Below are the code and all the weights of a small trained network. Each question names an input and a target symbol and asks about switching units off, where a switched-off unit gives its printed mean instead of its output.

import numpy as np


def w(rows, s, z=0):
    codes = np.array(rows[::2]) - 128.0
    scale = np.full(codes.shape[1], s)
    scale[-1] = z or s
    return codes * scale


def norm(h):
    return h / np.sqrt((h * h).mean(-1, keepdims=True) + 1e-5)


def f(y):
    return np.maximum(y, 0)


def softmax(a):
    e = np.exp(a - a.max(-1, keepdims=True))
    return e / e.sum(-1, keepdims=True)


def log_softmax(a):
    a = a - a.max(-1, keepdims=True)
    return a - np.log(np.exp(a).sum(-1, keepdims=True))


def net(x, mask):
    ids = ['βεημτψω'.index(c) for c in x.split()]
    T = len(ids)
    res = E[ids] + P[:T]
    u = 0
    for l in range(3):
        r = norm(res)
        for j in range(2):
            rows = slice(3 * j, 3 * j + 3)
            q, k, v = (r @ M[l][rows].T for M in (Q, K, V))
            z = softmax(np.where(np.tri(T) > 0, q @ k.T / 3**0.5, -1e9)) @ v
            o = O[l][rows]
            res = res + np.where(mask[u + j], z, o[:, -1]) @ o[:, :-1]
        u += 2
        y = f(norm(res) @ A[l][:, :-1].T + A[l][:, -1])
        res = res + np.where(mask[u : u + 8], y, B[l][:, -1]) @ B[l][:, :-1]
        u += 8
    return log_softmax(norm(res)[-1] @ U[:, :-1].T + U[:, -1])


Q, K, V, O, A, B = {}, {}, {}, {}, {}, {}
E = w([
[233,134,100,105,101],'β',
[88,184,128,66,230],'ε',
[35,116,174,88,134],'η',
[166,154,152,210,237],'μ',
[63,200,123,72,182],'τ',
[2,142,177,179,94],'ψ',
[64,162,137,72,186],'ω',
],0.0016)
P = w([
[173,78,223,109,62],'0',
[95,167,6,108,131],'1',
[88,156,23,123,136],'2',
[84,155,35,137,132],'3',
[80,153,47,141,127],'4',
[75,153,48,150,124],'5',
[77,156,53,149,116],'6',
],0.0014)
Q[0] = w([
[127,116,132,114,133],'0.h1',
[178,158,54,142,107],'0.h1',
[93,79,180,135,159],'0.h1',
[163,171,40,58,103],'0.h2',
[94,196,103,169,183],'0.h2',
[110,206,106,199,253],'0.h2',
],0.0061)
K[0] = w([
[136,136,113,151,129],'0.h1',
[255,68,155,85,122],'0.h1',
[20,161,58,112,124],'0.h1',
[217,149,172,68,214],'0.h2',
[220,99,116,86,13],'0.h2',
[226,102,62,93,23],'0.h2',
],0.0039)
V[0] = w([
[200,114,49,108,111],'0.h1',
[170,193,184,135,220],'0.h1',
[140,197,3,54,109],'0.h1',
[180,132,239,70,136],'0.h2',
[42,197,151,208,116],'0.h2',
[47,130,142,182,209],'0.h2',
],0.002)
O[0] = w([
[76,159,78,154,114,127],'0.h1',
[91,81,210,184,203,205],'0.h1',
[115,175,101,215,5,236],'0.h1',
[82,100,167,233,118,204],'0.h2',
[200,200,117,126,129,30],'0.h2',
[169,201,119,148,178,3],'0.h2',
],0.0024,0.00073)
A[0] = w([
[87,63,133,125,179,132],'0.n1',
[255,38,165,77,162,50],'0.n2',
[60,113,160,94,50,15],'0.n3',
[214,190,123,112,123,198],'0.n4',
[164,201,214,69,76,1],'0.n5',
[158,78,38,131,114,138],'0.n6',
[69,110,159,242,111,60],'0.n7',
[130,43,95,72,101,54],'0.n8',
],0.0025,0.00083)
B[0] = w([
[135,151,146,152,69,200],'0.n1',
[2,22,70,109,206,162],'0.n2',
[117,144,101,148,220,187],'0.n3',
[73,30,161,137,144,184],'0.n4',
[128,98,118,47,200,136],'0.n5',
[154,191,242,142,167,196],'0.n6',
[119,86,95,36,165,248],'0.n7',
[182,198,108,170,108,148],'0.n8',
],0.0024,0.0013)
Q[1] = w([
[64,120,131,113,75],'1.h1',
[76,137,172,136,113],'1.h1',
[59,137,135,38,40],'1.h1',
[91,104,160,129,125],'1.h2',
[119,217,48,105,169],'1.h2',
[104,254,10,134,196],'1.h2',
],0.006)
K[1] = w([
[172,190,74,109,69],'1.h1',
[139,200,81,167,143],'1.h1',
[110,188,62,107,30],'1.h1',
[96,117,113,160,154],'1.h2',
[189,115,112,156,1],'1.h2',
[211,89,125,163,31],'1.h2',
],0.0061)
V[1] = w([
[105,104,181,144,143],'1.h1',
[105,1,171,80,112],'1.h1',
[125,110,48,180,131],'1.h1',
[129,178,166,207,119],'1.h2',
[56,96,125,193,115],'1.h2',
[85,127,198,107,174],'1.h2',
],0.0035)
O[1] = w([
[107,109,114,82,4,230],'1.h1',
[40,197,81,136,54,231],'1.h1',
[239,142,78,184,118,189],'1.h1',
[208,55,103,79,105,126],'1.h2',
[70,92,24,109,132,255],'1.h2',
[144,209,77,73,111,158],'1.h2',
],0.0026,0.00094)
A[1] = w([
[151,191,79,211,166,13],'1.n1',
[174,130,216,170,80,131],'1.n2',
[168,86,183,72,190,101],'1.n3',
[108,231,106,81,118,255],'1.n4',
[117,41,90,207,136,54],'1.n5',
[35,61,177,95,125,224],'1.n6',
[109,82,67,97,117,55],'1.n7',
[84,56,190,142,2,81],'1.n8',
],0.0023,0.00079)
B[1] = w([
[176,114,155,72,124,186],'1.n1',
[87,143,113,154,176,148],'1.n2',
[84,137,115,143,60,147],'1.n3',
[194,148,143,137,165,251],'1.n4',
[146,150,188,82,129,191],'1.n5',
[214,140,85,118,179,208],'1.n6',
[107,109,174,113,140,169],'1.n7',
[140,80,117,155,254,173],'1.n8',
],0.0031,0.0019)
Q[2] = w([
[55,140,71,165,73],'2.h1',
[88,111,76,184,81],'2.h1',
[214,68,175,184,194],'2.h1',
[68,109,3,84,95],'2.h2',
[151,96,229,93,186],'2.h2',
[190,183,64,209,70],'2.h2',
],0.0048)
K[2] = w([
[49,94,145,92,185],'2.h1',
[41,151,131,72,136],'2.h1',
[187,202,212,123,1],'2.h1',
[245,230,57,134,104],'2.h2',
[48,101,150,85,56],'2.h2',
[143,123,170,215,238],'2.h2',
],0.0043)
V[2] = w([
[3,115,123,74,174],'2.h1',
[117,129,63,157,150],'2.h1',
[45,80,168,64,160],'2.h1',
[200,173,139,96,78],'2.h2',
[90,88,86,132,173],'2.h2',
[238,171,100,140,130],'2.h2',
],0.0028)
O[2] = w([
[164,196,194,38,94,255],'2.h1',
[160,142,168,131,52,199],'2.h1',
[167,171,204,4,163,169],'2.h1',
[167,182,201,26,180,54],'2.h2',
[110,64,118,184,64,212],'2.h2',
[79,47,230,19,211,83],'2.h2',
],0.0023)
A[2] = w([
[150,53,114,69,82,1],'2.n1',
[150,123,135,181,100,85],'2.n2',
[58,77,77,165,199,60],'2.n3',
[56,119,82,119,28,162],'2.n4',
[158,93,84,211,86,108],'2.n5',
[49,119,140,16,156,81],'2.n6',
[2,174,191,23,131,58],'2.n7',
[117,191,100,213,183,121],'2.n8',
],0.0036,0.0024)
B[2] = w([
[82,82,115,64,33,132],'2.n1',
[163,163,120,101,145,163],'2.n2',
[129,181,168,74,183,155],'2.n3',
[150,82,109,181,181,252],'2.n4',
[119,206,123,58,142,241],'2.n5',
[57,200,154,138,128,202],'2.n6',
[5,64,160,98,254,210],'2.n7',
[107,86,150,138,64,213],'2.n8',
],0.0042,0.0022)
U = w([
[3,144,160,81,179,139],'β',
[224,243,113,70,118,103],'ε',
[236,26,135,143,204,151],'η',
[104,96,8,226,116,227],'μ',
[131,38,104,47,47,81],'τ',
[131,174,165,163,46,10],'ψ',
[132,89,216,218,83,188],'ω',
],0.0058,0.0014)

Each question gives the input, a string of symbols that net reads in full, and the target symbol t.
The units are the heads (3 rows each of Q, K, V and O) and the neurons (one row each of A and B). Each row of codes is followed by its name. A weight is (code - 128) times the scale printed after its matrix; where a second scale follows, it is the last column's (O, A, B and U).
mask holds one flag per unit, layer by layer, with each layer's heads first. A switched-off unit (its flag False) gives its mean, the last column of its rows in O or B, instead of its output. The means were averaged over made-up inputs and are rounded, as every weight is.
A unit's drop is (log p(t) with every unit on - log p(t) with that unit switched off) / (log p(t) with every unit on - log p(t) with every unit switched off).
The circuit of an input: a set's keep is (log p(t) with only the set's units on - log p(t) with every unit switched off) / (log p(t) with every unit on - log p(t) with every unit switched off). Starting from the 12 units with the biggest drops (on a tie, the unit counted first), units are removed one at a time, each time the one whose removal leaves the highest keep (on an exact tie, the one counted first), for as long as the keep stays at least 0.8.
circuit, biggest first: the units of the circuit, biggest drop first
top k neurons: the k neurons with the biggest drops, biggest first
k most important neurons of layer l: the k neurons of layer l with the biggest drops, biggest first
which heads matter: for each layer, one digit per head in row order, 1 if its drop is at least 0.15 and else 0, layers parted by /
input ω ω ψ β τ, target ε: top 2 neurons	[0.n6 0.n7]
input τ η τ η, target ε: 3 most important neurons of layer 2	[2.n7 2.n4 2.n8]
input β ψ μ β β ω, target μ: circuit, biggest first	[2.h1 1.h1]
input β ψ ω ψ μ, target μ: circuit, biggest first	[0.h2 1.h2 2.h2]
input μ ψ ψ ω τ ω, target ε: 3 most important neurons of layer 1	[1.n4 1.n5 1.n7]
input τ ψ ψ η μ ψ, target η: which heads matter	11 / 10 / 11
input β ε ε β β, target μ: circuit, biggest first	[2.h1]
input μ τ μ, target ε: top 2 neurons	[2.n7 1.n4]
input η μ μ, target ε: circuit, biggest first	[2.n7 1.n1 2.n4]
input τ β μ ω τ η, target η: 2 most important neurons of layer 0	[0.n6 0.n3]
input η ω ψ ψ ω η, target ε: circuit, biggest first	[0.h2 1.h1 2.n7]
input τ μ β ε ω, target η: circuit, biggest first	[1.h1 1.h2 0.h1 0.n6]
input ε ε ω τ μ τ β, target τ: 2 most important neurons of layer 1	[1.n4 1.n6]
input β ψ μ ε, target μ: which heads matter	01 / 00 / 01
input η μ μ β ε, target ψ: top 2 neurons	[0.n4 2.n8]
input ψ ε ψ, target ε: circuit, biggest first	[0.h2 1.h1 2.n7]
input β β ψ ψ β, target μ: most important neuron of layer 2	[2.n5]
input ψ ψ μ ψ, target η: circuit, biggest first	[1.h1 0.h2 2.n6]
input μ ε ω μ ω β, target β: top 3 neurons	[0.n4 1.n6 0.n2]
input ε ψ β μ μ ω ω, target τ: which heads matter	11 / 11 / 00
input ε β τ ε μ, target τ: most important neuron of layer 2	[2.n1]
input ψ η β, target ω: which heads matter	01 / 01 / 00
input ψ β ψ η μ ε, target ω: which heads matter	01 / 11 / 00
input μ ψ μ μ, target η: 3 most important neurons of layer 2	[2.n5 2.n6 2.n7]
input ψ ω β ω μ ω ε, target ω: which heads matter	11 / 11 / 00
input ω β ε, target ε: top 2 neurons	[0.n6 0.n7]
